Below is a small trained network, with its code and all its weights. Each question gives an input and a target symbol and asks what happens when units are switched off, that is, made to give their printed mean instead of their output.

import numpy as np


def w(rows, s, z=0):
    codes = np.array(rows[::2]) - 128.0
    scale = np.full(codes.shape[1], s)
    scale[-1] = z or s
    return codes * scale


def f(y):
    return np.maximum(y, 0)


def softmax(a):
    e = np.exp(a - a.max(-1, keepdims=True))
    return e / e.sum(-1, keepdims=True)


def log_softmax(a):
    a = a - a.max(-1, keepdims=True)
    return a - np.log(np.exp(a).sum(-1, keepdims=True))


def net(x, mask):
    ids = ['αβγδεζθλξστφψω'.index(c) for c in x.split()]
    T = len(ids)
    res = E[ids] + P[:T]
    r = res
    for j in range(2):
        rows = slice(3 * j, 3 * j + 3)
        q, k, v = (r @ M[0][rows].T for M in (Q, K, V))
        z = softmax(np.where(np.tri(T) > 0, q @ k.T / 3**0.5, -1e9)) @ v
        o = O[0][rows]
        res = res + np.where(mask[j], z, o[:, -1]) @ o[:, :-1]
    y = f(res @ A[0][:, :-1].T + A[0][:, -1])
    res = res + np.where(mask[2:10], y, B[0][:, -1]) @ B[0][:, :-1]
    return log_softmax(res[-1] @ U[:, :-1].T + U[:, -1])


Q, K, V, O, A, B = {}, {}, {}, {}, {}, {}
E = w([
[86,113,92,6],'α',
[141,127,120,53],'β',
[60,77,112,168],'γ',
[149,145,49,141],'δ',
[23,132,133,124],'ε',
[170,84,77,124],'ζ',
[125,106,110,11],'θ',
[146,223,132,72],'λ',
[125,85,122,160],'ξ',
[5,145,129,10],'σ',
[110,62,114,50],'τ',
[85,149,145,130],'φ',
[193,129,167,95],'ψ',
[179,236,99,116],'ω',
],0.02)
P = w([
[185,254,57,117],'0',
[110,106,177,58],'1',
[78,98,147,123],'2',
[198,212,65,155],'3',
[127,107,192,68],'4',
[75,106,129,112],'5',
[202,211,49,163],'6',
[119,108,202,61],'7',
[77,104,135,121],'8',
[200,200,29,169],'9',
],0.0099)
Q[0] = w([
[111,227,28,97],'h0',
[210,67,97,153],'h0',
[45,200,68,212],'h0',
[221,195,134,184],'h1',
[66,159,115,11],'h1',
[107,114,254,164],'h1',
],0.0068)
K[0] = w([
[134,136,54,133],'h0',
[139,18,136,172],'h0',
[48,198,5,131],'h0',
[163,100,127,126],'h1',
[101,231,176,49],'h1',
[2,45,155,40],'h1',
],0.0099)
V[0] = w([
[118,88,157,46],'h0',
[229,118,245,155],'h0',
[87,103,138,223],'h0',
[98,62,82,57],'h1',
[144,219,157,192],'h1',
[153,90,88,138],'h1',
],0.011)
O[0] = w([
[56,204,106,3,169],'h0',
[148,46,148,62,55],'h0',
[140,155,105,62,7],'h0',
[98,58,42,188,146],'h1',
[99,164,135,144,150],'h1',
[217,116,44,169,92],'h1',
],0.0053,0.012)
A[0] = w([
[119,85,126,53,129],'n0',
[130,201,114,122,73],'n1',
[187,180,65,84,16],'n2',
[24,70,202,71,171],'n3',
[117,86,151,26,104],'n4',
[138,164,143,162,58],'n5',
[238,176,122,127,160],'n6',
[247,254,120,50,1],'n7',
],0.0098,0.0044)
B[0] = w([
[72,104,132,209,186],'n0',
[102,130,174,88,187],'n1',
[68,44,120,187,163],'n2',
[211,144,131,111,254],'n3',
[111,109,110,189,201],'n4',
[141,87,152,247,149],'n5',
[186,83,122,68,184],'n6',
[109,79,129,137,221],'n7',
],0.011,0.012)
U = w([
[139,157,79,240,61],'α',
[226,83,27,68,138],'β',
[213,48,92,20,116],'γ',
[223,120,82,218,73],'δ',
[111,38,228,122,137],'ε',
[254,159,85,132,253],'ζ',
[169,148,104,40,213],'θ',
[182,178,174,238,157],'λ',
[136,50,79,40,92],'ξ',
[59,133,141,216,56],'σ',
[78,36,100,104,88],'τ',
[68,67,101,100,148],'φ',
[123,81,83,121,118],'ψ',
[188,56,196,203,93],'ω',
],0.0084,0.0061)

Each question gives the input, a string of symbols that net reads in full, and the target symbol t.
The units are the heads (3 rows each of Q, K, V and O) and the neurons (one row each of A and B). Each row of codes is followed by its name. A weight is (code - 128) times the scale printed after its matrix; where a second scale follows, it is the last column's (O, A, B and U).
mask holds one flag per unit, heads first, then neurons. A switched-off unit (its flag False) gives its mean, the last column of its rows in O or B, instead of its output. The means were averaged over made-up inputs and are rounded, as every weight is.
A unit's drop is (log p(t) with every unit on - log p(t) with that unit switched off) / (log p(t) with every unit on - log p(t) with every unit switched off).
The circuit of an input: a set's keep is (log p(t) with only the set's units on - log p(t) with every unit switched off) / (log p(t) with every unit on - log p(t) with every unit switched off). Starting from all 10 units, units are removed one at a time, each time the one whose removal leaves the highest keep (on an exact tie, the one counted first), for as long as the keep stays at least 0.8.
units of the circuit, in order: the units of the circuit, biggest drop first
unit that matters most: the unit with the biggest drop
k most important neurons: the k neurons with the biggest drops, biggest first
heads that matter: for each layer, one digit per head in row order, 1 if its drop is at least 0.15 and else 0, layers parted by /
drop of u: that unit's drop, to one decimal
input λ ω φ, target λ: 2 most important neurons => n6; n7
input ζ ζ β σ λ σ ζ, target β: units of the circuit, in order => n6; h1
input τ α φ γ ε ψ θ γ ξ θ, target τ: 2 most important neurons => n2; n3
input ω λ σ λ ζ ψ ε, target λ: unit that matters most => h1
input λ δ ζ ω α ζ ψ, target γ: 3 most important neurons => n6; n0; n4
input α σ τ θ λ α δ ζ ε α, target φ: units of the circuit, in order => n3; n2
input ε σ γ ξ ε σ α, target φ: units of the circuit, in order => n3; n2; h0
input σ ω ξ ξ, target ζ: heads that matter => 01
input γ ψ θ λ σ β δ σ ξ λ, target ω: heads that matter => 10
input λ τ α θ ξ ε λ α σ λ, target ε: heads that matter => 01
input λ α γ λ ξ γ σ, target θ: heads that matter => 01
input δ ζ ω θ ζ β ω σ ψ ε, target λ: drop of n4 => 0.1
input φ λ γ λ ε σ σ, target θ: drop of h1 => 0.2
input τ ω λ ε ζ λ ψ φ ω ω, target ω: drop of n6 => 0.1
input σ τ λ τ β ε ψ ψ θ θ, target τ: most important neuron => n2
